Below is a small trained network, with its code and all its weights. Each question gives an input and a target symbol and asks what happens when units are switched off, that is, made to give their printed mean instead of their output.

import numpy as np


def w(rows, s, z=0):
    codes = np.array(rows[::2]) - 128.0
    scale = np.full(codes.shape[1], s)
    scale[-1] = z or s
    return codes * scale


def f(y):
    return y / 2 * (1 + np.tanh(0.7978845608 * (y + 0.044715 * y**3)))


def softmax(a):
    e = np.exp(a - a.max(-1, keepdims=True))
    return e / e.sum(-1, keepdims=True)


def log_softmax(a):
    a = a - a.max(-1, keepdims=True)
    return a - np.log(np.exp(a).sum(-1, keepdims=True))


def net(x, mask):
    ids = ['αβζηλμπω'.index(c) for c in x.split()]
    T = len(ids)
    res = E[ids] + P[:T]
    u = 0
    for l in range(2):
        r = res
        for j in range(3):
            rows = slice(4 * j, 4 * j + 4)
            q, k, v = (r @ M[l][rows].T for M in (Q, K, V))
            z = softmax(np.where(np.tri(T) > 0, q @ k.T / 4**0.5, -1e9)) @ v
            o = O[l][rows]
            res = res + np.where(mask[u + j], z, o[:, -1]) @ o[:, :-1]
        u += 3
        y = f(res @ A[l][:, :-1].T + A[l][:, -1])
        res = res + np.where(mask[u : u + 12], y, B[l][:, -1]) @ B[l][:, :-1]
        u += 12
    return log_softmax(res[-1] @ U[:, :-1].T + U[:, -1])


Q, K, V, O, A, B = {}, {}, {}, {}, {}, {}
E = w([
[147,104,222],'α',
[86,163,144],'β',
[112,125,76],'ζ',
[241,2,166],'η',
[72,164,79],'λ',
[145,93,67],'μ',
[108,129,253],'π',
[74,176,186],'ω',
],0.0093)
P = w([
[76,248,73],'0',
[15,77,223],'1',
[233,224,148],'2',
[1,26,125],'3',
[119,69,199],'4',
[203,220,137],'5',
[13,19,129],'6',
[117,69,196],'7',
[199,222,149],'8',
[24,12,127],'9',
[115,68,194],'10',
[203,223,146],'11',
[32,7,125],'12',
[115,69,193],'13',
],0.0075)
Q[0] = w([
[137,111,123],'L0H1',
[154,132,121],'L0H1',
[191,108,108],'L0H1',
[128,120,127],'L0H1',
[111,146,119],'L0H2',
[92,164,113],'L0H2',
[157,95,148],'L0H2',
[100,160,108],'L0H2',
[102,252,106],'L0H3',
[136,48,147],'L0H3',
[126,196,109],'L0H3',
[122,141,128],'L0H3',
],0.034)
K[0] = w([
[133,109,139],'L0H1',
[96,113,117],'L0H1',
[84,74,128],'L0H1',
[135,124,133],'L0H1',
[112,108,129],'L0H2',
[93,78,123],'L0H2',
[163,166,121],'L0H2',
[91,90,137],'L0H2',
[39,3,152],'L0H3',
[201,195,120],'L0H3',
[54,78,130],'L0H3',
[127,111,134],'L0H3',
],0.027)
V[0] = w([
[219,241,76],'L0H1',
[2,27,124],'L0H1',
[83,82,140],'L0H1',
[112,93,155],'L0H1',
[45,51,141],'L0H2',
[102,96,128],'L0H2',
[202,199,119],'L0H2',
[201,198,123],'L0H2',
[72,77,140],'L0H3',
[159,152,106],'L0H3',
[90,95,131],'L0H3',
[29,42,118],'L0H3',
],0.0045)
O[0] = w([
[187,83,1,195],'L0H1',
[134,225,197,75],'L0H1',
[117,158,170,102],'L0H1',
[103,142,181,105],'L0H1',
[170,154,220,249],'L0H2',
[145,141,156,163],'L0H2',
[87,104,45,21],'L0H2',
[89,100,60,24],'L0H2',
[176,99,99,94],'L0H3',
[99,159,137,139],'L0H3',
[168,110,103,106],'L0H3',
[227,97,63,66],'L0H3',
],0.0052,0.0014)
A[0] = w([
[94,213,148,4],'L0N1',
[168,7,73,96],'L0N2',
[156,121,187,116],'L0N3',
[127,133,133,125],'L0N4',
[159,101,61,97],'L0N5',
[207,88,94,98],'L0N6',
[132,47,93,89],'L0N7',
[126,139,139,116],'L0N8',
[184,191,129,82],'L0N9',
[195,216,216,132],'L0N10',
[180,93,161,76],'L0N11',
[84,116,136,37],'L0N12',
],0.013,0.0049)
B[0] = w([
[85,212,109,113],'L0N1',
[24,47,226,138],'L0N2',
[201,127,126,163],'L0N3',
[133,127,132,129],'L0N4',
[99,72,57,109],'L0N5',
[5,120,111,119],'L0N6',
[17,110,148,141],'L0N7',
[141,127,137,127],'L0N8',
[199,73,200,172],'L0N9',
[51,89,40,253],'L0N10',
[101,164,49,128],'L0N11',
[100,64,141,130],'L0N12',
],0.012,0.005)
Q[1] = w([
[124,142,95],'L1H1',
[123,4,98],'L1H1',
[155,193,235],'L1H1',
[37,171,155],'L1H1',
[67,122,104],'L1H2',
[116,195,185],'L1H2',
[224,188,187],'L1H2',
[213,51,183],'L1H2',
[112,181,47],'L1H3',
[229,205,149],'L1H3',
[190,127,162],'L1H3',
[231,120,56],'L1H3',
],0.02)
K[1] = w([
[75,131,112],'L1H1',
[175,143,43],'L1H1',
[215,122,241],'L1H1',
[193,11,134],'L1H1',
[128,83,85],'L1H2',
[94,81,152],'L1H2',
[84,192,205],'L1H2',
[249,149,214],'L1H2',
[171,239,140],'L1H3',
[245,117,143],'L1H3',
[152,93,110],'L1H3',
[156,251,37],'L1H3',
],0.018)
V[1] = w([
[44,92,149],'L1H1',
[133,92,84],'L1H1',
[137,184,51],'L1H1',
[2,116,113],'L1H1',
[153,150,65],'L1H2',
[160,194,136],'L1H2',
[105,104,58],'L1H2',
[218,111,86],'L1H2',
[131,121,123],'L1H3',
[88,198,158],'L1H3',
[136,114,122],'L1H3',
[187,22,78],'L1H3',
],0.0088)
O[1] = w([
[100,188,164,119],'L1H1',
[96,142,83,186],'L1H1',
[108,7,81,254],'L1H1',
[74,134,157,194],'L1H1',
[89,221,121,202],'L1H2',
[77,110,91,73],'L1H2',
[133,230,140,243],'L1H2',
[95,215,164,198],'L1H2',
[124,130,126,126],'L1H3',
[165,94,148,174],'L1H3',
[124,132,125,119],'L1H3',
[71,177,98,61],'L1H3',
],0.012,0.004)
A[1] = w([
[201,158,181,201],'L1N1',
[125,114,162,107],'L1N2',
[166,149,251,124],'L1N3',
[126,170,75,16],'L1N4',
[95,124,33,144],'L1N5',
[152,161,97,254],'L1N6',
[178,60,174,21],'L1N7',
[93,75,98,50],'L1N8',
[155,68,141,150],'L1N9',
[102,72,193,72],'L1N10',
[128,185,207,120],'L1N11',
[228,187,66,114],'L1N12',
],0.016,0.0074)
B[1] = w([
[139,198,38,215],'L1N1',
[120,99,115,154],'L1N2',
[75,92,174,244],'L1N3',
[196,185,72,148],'L1N4',
[115,144,204,254],'L1N5',
[16,68,56,200],'L1N6',
[108,150,185,182],'L1N7',
[136,87,99,181],'L1N8',
[182,134,93,208],'L1N9',
[126,176,120,224],'L1N10',
[225,106,130,208],'L1N11',
[253,118,249,144],'L1N12',
],0.031,0.0075)
U = w([
[185,255,138,133],'α',
[116,158,188,97],'β',
[116,221,145,3],'ζ',
[231,172,150,226],'η',
[142,169,65,214],'λ',
[192,160,211,75],'μ',
[172,232,197,132],'π',
[173,82,147,126],'ω',
],0.0077,0.0051)

Each question gives the input, a string of symbols that net reads in full, and the target symbol t.
The units are the heads (4 rows each of Q, K, V and O) and the neurons (one row each of A and B). Each row of codes is followed by its name. A weight is (code - 128) times the scale printed after its matrix; where a second scale follows, it is the last column's (O, A, B and U).
mask holds one flag per unit, layer by layer, with each layer's heads first. A switched-off unit (its flag False) gives its mean, the last column of its rows in O or B, instead of its output. The means were averaged over made-up inputs and are rounded, as every weight is.
A unit's drop is (log p(t) with every unit on - log p(t) with that unit switched off) / (log p(t) with every unit on - log p(t) with every unit switched off).
The circuit of an input: a set's keep is (log p(t) with only the set's units on - log p(t) with every unit switched off) / (log p(t) with every unit on - log p(t) with every unit switched off). Starting from the 12 units with the biggest drops (on a tie, the unit counted first), units are removed one at a time, each time the one whose removal leaves the highest keep (on an exact tie, the one counted first), for as long as the keep stays at least 0.8.
units of the circuit, in order: the units of the circuit, biggest drop first
unit that matters most: the unit with the biggest drop
k most important neurons: the k neurons with the biggest drops, biggest first
k most important neurons of layer l: the k neurons of layer l with the biggest drops, biggest first
heads that matter: for each layer, one digit per head in row order, 1 if its drop is at least 0.15 and else 0, layers parted by /
input μ π η η ω λ η π λ λ η π, target ζ: heads that matter => 111 / 111
input ζ μ λ ω ζ π, target β: unit that matters most => L1N5
input λ ω ω, target ω: 3 most important neurons of layer 0 => (L0N10 L0N9 L0N1)
input λ β β α ω, target α: heads that matter => 111 / 110
input ζ π β ζ α λ λ ζ β, target β: units of the circuit, in order => (L0N10 L1N5 L1N6 L1N1)
input λ λ ω λ ζ λ η ω λ λ ω, target λ: 2 most important neurons => (L1N1 L1N5)
input ω ζ μ λ ζ, target λ: 3 most important neurons => (L0N10 L1N5 L0N2)
input λ ω λ λ ω ω λ λ η α λ, target λ: units of the circuit, in order => (L0N10 L1N5 L1N12)
input ζ λ μ, target β: heads that matter => 110 / 110
input λ β ω λ π ζ π α, target α: units of the circuit, in order => (L0H2 L1N1 L0N10 L1H1)
input η ω λ, target π: heads that matter => 011 / 111
input ζ ω λ λ η λ, target β: heads that matter => 111 / 110
input β η π β α λ α ω α, target η: heads that matter => 111 / 001
input λ λ η η ω, target η: unit that matters most => L1N11
input μ λ ω η λ λ ζ ω η η λ, target λ: 2 most important neurons of layer 1 => (L1N1 L1N5)
input ω η α, target α: 2 most important neurons of layer 0 => (L0N9 L0N10)
input λ λ ζ ω ζ, target λ: 3 most important neurons => (L0N10 L0N2 L1N5)
input λ β μ λ ζ π β β ζ ω λ ζ η, target μ: units of the circuit, in order => (L0N10 L1N6)
input ω ω λ μ ω α λ β, target λ: 3 most important neurons of layer 1 => (L1N5 L1N1 L1N12)
input μ π λ ω π λ λ λ λ π λ μ, target ζ: heads that matter => 111 / 111
input ζ ζ β α λ λ λ η, target η: units of the circuit, in order => (L1N9 L1H2)
input λ β λ ζ λ ω ω ω ω ζ η π, target ω: 3 most important neurons => (L0N9 L0N10 L0N1)
input π η α ζ β β, target λ: 3 most important neurons of layer 0 => (L0N1 L0N9 L0N3)
input ω β μ, target α: 2 most important neurons of layer 0 => (L0N9 L0N1)
input λ λ λ λ λ λ ω λ λ η λ λ π, target λ: units of the circuit, in order => (L0H1 L1N8 L0H2)
